Here is a tiny trained network, its code and every weight. The questions are about switching its units off for an input and a target symbol, where a switched-off unit gives its printed mean instead of its output.

import numpy as np


def w(rows, s, z=0):
    codes = np.array(rows[::2]) - 128.0
    scale = np.full(codes.shape[1], s)
    scale[-1] = z or s
    return codes * scale


def softmax(a):
    e = np.exp(a - a.max(-1, keepdims=True))
    return e / e.sum(-1, keepdims=True)


def log_softmax(a):
    a = a - a.max(-1, keepdims=True)
    return a - np.log(np.exp(a).sum(-1, keepdims=True))


def net(x, mask):
    ids = ['ΔΘΣβεζπ'.index(c) for c in x.split()]
    T = len(ids)
    res = E[ids] + P[:T]
    u = 0
    for l in range(2):
        r = res
        for j in range(3):
            rows = slice(3 * j, 3 * j + 3)
            q, k, v = (r @ M[l][rows].T for M in (Q, K, V))
            z = softmax(np.where(np.tri(T) > 0, q @ k.T / 3**0.5, -1e9)) @ v
            o = O[l][rows]
            res = res + np.where(mask[u + j], z, o[:, -1]) @ o[:, :-1]
        u += 3
    return log_softmax(res[-1] @ U[:, :-1].T + U[:, -1])


Q, K, V, O = {}, {}, {}, {}
E = w([
[138,103,200,227,131,108],'Δ',
[131,137,227,129,121,162],'Θ',
[50,89,221,91,156,130],'Σ',
[114,6,148,138,120,75],'β',
[161,83,104,165,155,161],'ε',
[217,110,111,73,100,110],'ζ',
[97,56,82,85,184,72],'π',
],0.023)
P = w([
[186,110,216,94,245,128],'0',
[217,125,246,123,175,204],'1',
[194,122,202,88,165,110],'2',
[186,117,190,99,140,103],'3',
[172,111,168,99,126,90],'4',
[164,111,149,106,117,94],'5',
[149,109,129,105,108,89],'6',
[137,107,114,108,95,89],'7',
[124,103,98,114,87,93],'8',
[111,97,79,109,77,99],'9',
[100,92,61,117,69,113],'10',
[83,85,47,115,56,126],'11',
[76,84,32,122,50,133],'12',
[64,76,16,129,36,150],'13',
],0.012)
Q[0] = w([
[169,104,86,93,98,97],'0.h0',
[121,168,112,142,155,135],'0.h0',
[125,106,126,152,173,185],'0.h0',
[50,126,173,130,135,123],'0.h1',
[111,142,135,194,148,118],'0.h1',
[157,160,121,69,56,123],'0.h1',
[136,73,150,169,135,150],'0.h2',
[126,155,105,108,171,165],'0.h2',
[131,252,76,38,208,178],'0.h2',
],0.016)
K[0] = w([
[161,168,165,254,133,109],'0.h0',
[125,164,141,57,190,142],'0.h0',
[115,154,34,117,208,144],'0.h0',
[20,144,212,121,76,112],'0.h1',
[97,91,133,182,72,177],'0.h1',
[224,160,139,48,66,115],'0.h1',
[120,124,64,70,50,114],'0.h2',
[179,61,151,78,202,121],'0.h2',
[206,75,215,119,200,90],'0.h2',
],0.011)
V[0] = w([
[166,183,159,168,166,45],'0.h0',
[158,64,62,142,149,125],'0.h0',
[139,160,103,107,166,159],'0.h0',
[188,94,133,62,140,176],'0.h1',
[164,95,120,140,108,131],'0.h1',
[232,161,152,154,205,168],'0.h1',
[118,162,97,155,110,1],'0.h2',
[185,104,121,66,182,142],'0.h2',
[103,100,145,200,229,165],'0.h2',
],0.0078)
O[0] = w([
[137,154,151,149,149,254,240],'0.h0',
[127,102,145,122,112,131,179],'0.h0',
[127,186,122,140,106,99,1],'0.h0',
[131,100,167,116,104,161,153],'0.h1',
[119,108,142,129,103,154,187],'0.h1',
[98,131,115,115,93,34,225],'0.h1',
[121,149,135,98,75,72,99],'0.h2',
[227,146,131,51,115,104,185],'0.h2',
[110,116,127,170,167,108,223],'0.h2',
],0.0085,0.0052)
Q[1] = w([
[107,56,119,105,86,51],'1.h0',
[106,181,115,177,110,154],'1.h0',
[154,81,127,158,121,117],'1.h0',
[84,248,67,111,172,92],'1.h1',
[61,204,147,161,101,122],'1.h1',
[129,153,58,65,111,78],'1.h1',
[61,227,68,55,104,135],'1.h2',
[210,119,134,107,209,165],'1.h2',
[130,173,118,173,201,156],'1.h2',
],0.014)
K[1] = w([
[90,128,84,74,117,156],'1.h0',
[168,116,146,137,151,147],'1.h0',
[123,78,60,158,69,161],'1.h0',
[178,104,224,126,175,79],'1.h1',
[95,165,227,165,105,154],'1.h1',
[182,171,137,163,181,93],'1.h1',
[156,93,201,109,179,147],'1.h2',
[135,133,95,165,133,10],'1.h2',
[180,70,129,121,164,135],'1.h2',
],0.014)
V[1] = w([
[140,172,169,118,122,246],'1.h0',
[148,124,120,173,59,99],'1.h0',
[186,114,119,116,103,118],'1.h0',
[78,67,80,106,123,106],'1.h1',
[82,146,111,35,195,163],'1.h1',
[174,123,47,142,136,141],'1.h1',
[108,164,127,101,142,125],'1.h2',
[123,137,100,99,217,90],'1.h2',
[160,185,128,175,124,188],'1.h2',
],0.013)
O[1] = w([
[94,30,83,134,96,57,49],'1.h0',
[90,93,192,83,191,104,117],'1.h0',
[65,161,131,109,126,175,203],'1.h0',
[214,132,152,180,134,26,213],'1.h1',
[106,254,43,115,220,72,81],'1.h1',
[222,121,210,70,152,138,116],'1.h1',
[197,202,106,156,49,218,2],'1.h2',
[176,165,77,185,120,132,64],'1.h2',
[142,133,224,68,162,220,58],'1.h2',
],0.007,0.0092)
U = w([
[101,118,110,122,35,144,175],'Δ',
[130,74,107,17,39,71,255],'Θ',
[120,48,131,132,23,2,94],'Σ',
[194,104,232,115,245,159,132],'β',
[81,108,83,130,86,103,102],'ε',
[137,63,110,171,10,138,11],'ζ',
[187,130,125,93,104,49,90],'π',
],0.0066,0.0062)

Each question gives the input, a string of symbols that net reads in full, and the target symbol t.
The units are the heads (3 rows each of Q, K, V and O). Each row of codes is followed by its name. A weight is (code - 128) times the scale printed after its matrix; where a second scale follows, it is the last column's (O and U).
mask holds one flag per head, layer by layer. A switched-off head (its flag False) gives its mean, the last column of its rows in O, instead of its output. The means were averaged over made-up inputs and are rounded, as every weight is.
A unit's drop is (log p(t) with every unit on - log p(t) with that unit switched off) / (log p(t) with every unit on - log p(t) with every unit switched off).
The circuit of an input: a set's keep is (log p(t) with only the set's units on - log p(t) with every unit switched off) / (log p(t) with every unit on - log p(t) with every unit switched off). Starting from all 6 units, units are removed one at a time, each time the one whose removal leaves the highest keep (on an exact tie, the one counted first), for as long as the keep stays at least 0.8.
units of the circuit, in order: the units of the circuit, biggest drop first
unit that matters most: the unit with the biggest drop
which heads matter: for each layer, one digit per head in row order, 1 if its drop is at least 0.15 and else 0, layers parted by /
input Δ Θ ε Δ Δ Δ Δ ζ, target β: unit that matters most : 0.h0
input Θ Δ β Δ Δ, target Σ: units of the circuit, in order : 0.h1; 1.h1
input ζ Δ ζ ζ Σ Δ, target Θ: units of the circuit, in order : 0.h2; 1.h1; 1.h0
input Δ ε π Δ Δ Δ π β Σ ε Δ Θ, target β: units of the circuit, in order : 0.h1; 1.h0
input Δ Σ ζ Σ π β Δ ζ ζ Δ Δ π Σ, target π: which heads matter : 100 / 010
input π Δ β, target β: units of the circuit, in order : 0.h1; 1.h2; 0.h0
input β ζ Δ ε Θ π, target β: which heads matter : 110 / 010
input Δ Σ Δ Δ ε β Δ Δ β ζ, target β: units of the circuit, in order : 1.h0; 1.h1
input Θ Σ Δ Δ Δ β β Δ Δ Θ Δ π π π, target π: which heads matter : 000 / 010
input Σ Σ Δ Δ ζ Δ β Δ β Θ, target Σ: units of the circuit, in order : 1.h1; 0.h0
input β Δ π π π Δ Δ Δ, target ζ: which heads matter : 001 / 110
input Σ π ζ π ε, target π: units of the circuit, in order : 1.h1; 1.h2
input ε ζ ε, target Θ: units of the circuit, in order : 0.h2; 1.h0
input Σ Σ π β β β π Δ Δ π ε, target π: units of the circuit, in order : 1.h1
input ε ε β ε β ζ β β Δ π Δ, target π: which heads matter : 000 / 110
input Σ ζ Δ Δ ε Δ ζ β Δ Δ ε Σ Θ, target β: which heads matter : 110 / 011
input π Δ ε Δ ζ ζ β, target Θ: units of the circuit, in order : 0.h2; 1.h1
input Δ Θ β Δ Σ Σ Δ ζ Δ, target Θ: units of the circuit, in order : 0.h2; 1.h1; 0.h0
input ε Θ β ζ π Θ β β Δ Δ Δ Σ, target β: which heads matter : 110 / 100
input Δ Θ Δ Σ, target ε: which heads matter : 000 / 110
input ζ Δ β ζ β Θ Σ β Δ Σ β Δ ε Σ, target β: which heads matter : 011 / 010
input β ζ Σ β β β β Θ, target Σ: unit that matters most : 1.h2
input ζ β ε, target Θ: units of the circuit, in order : 0.h1; 0.h2; 1.h0
input Δ Σ β Δ ζ Σ, target Θ: which heads matter : 101 / 110
input Σ ζ Θ, target Θ: units of the circuit, in order : 1.h0; 1.h1
input ε Σ π π Σ, target π: units of the circuit, in order : 1.h2; 1.h1
input Δ β β ε Δ ε Δ ε Δ ε β, target β: which heads matter : 000 / 110
input Δ Δ π β π ζ, target π: which heads matter : 000 / 011
input Δ ε Δ Δ Σ Δ ζ ζ β Δ β π Θ, target π: units of the circuit, in order : 1.h1
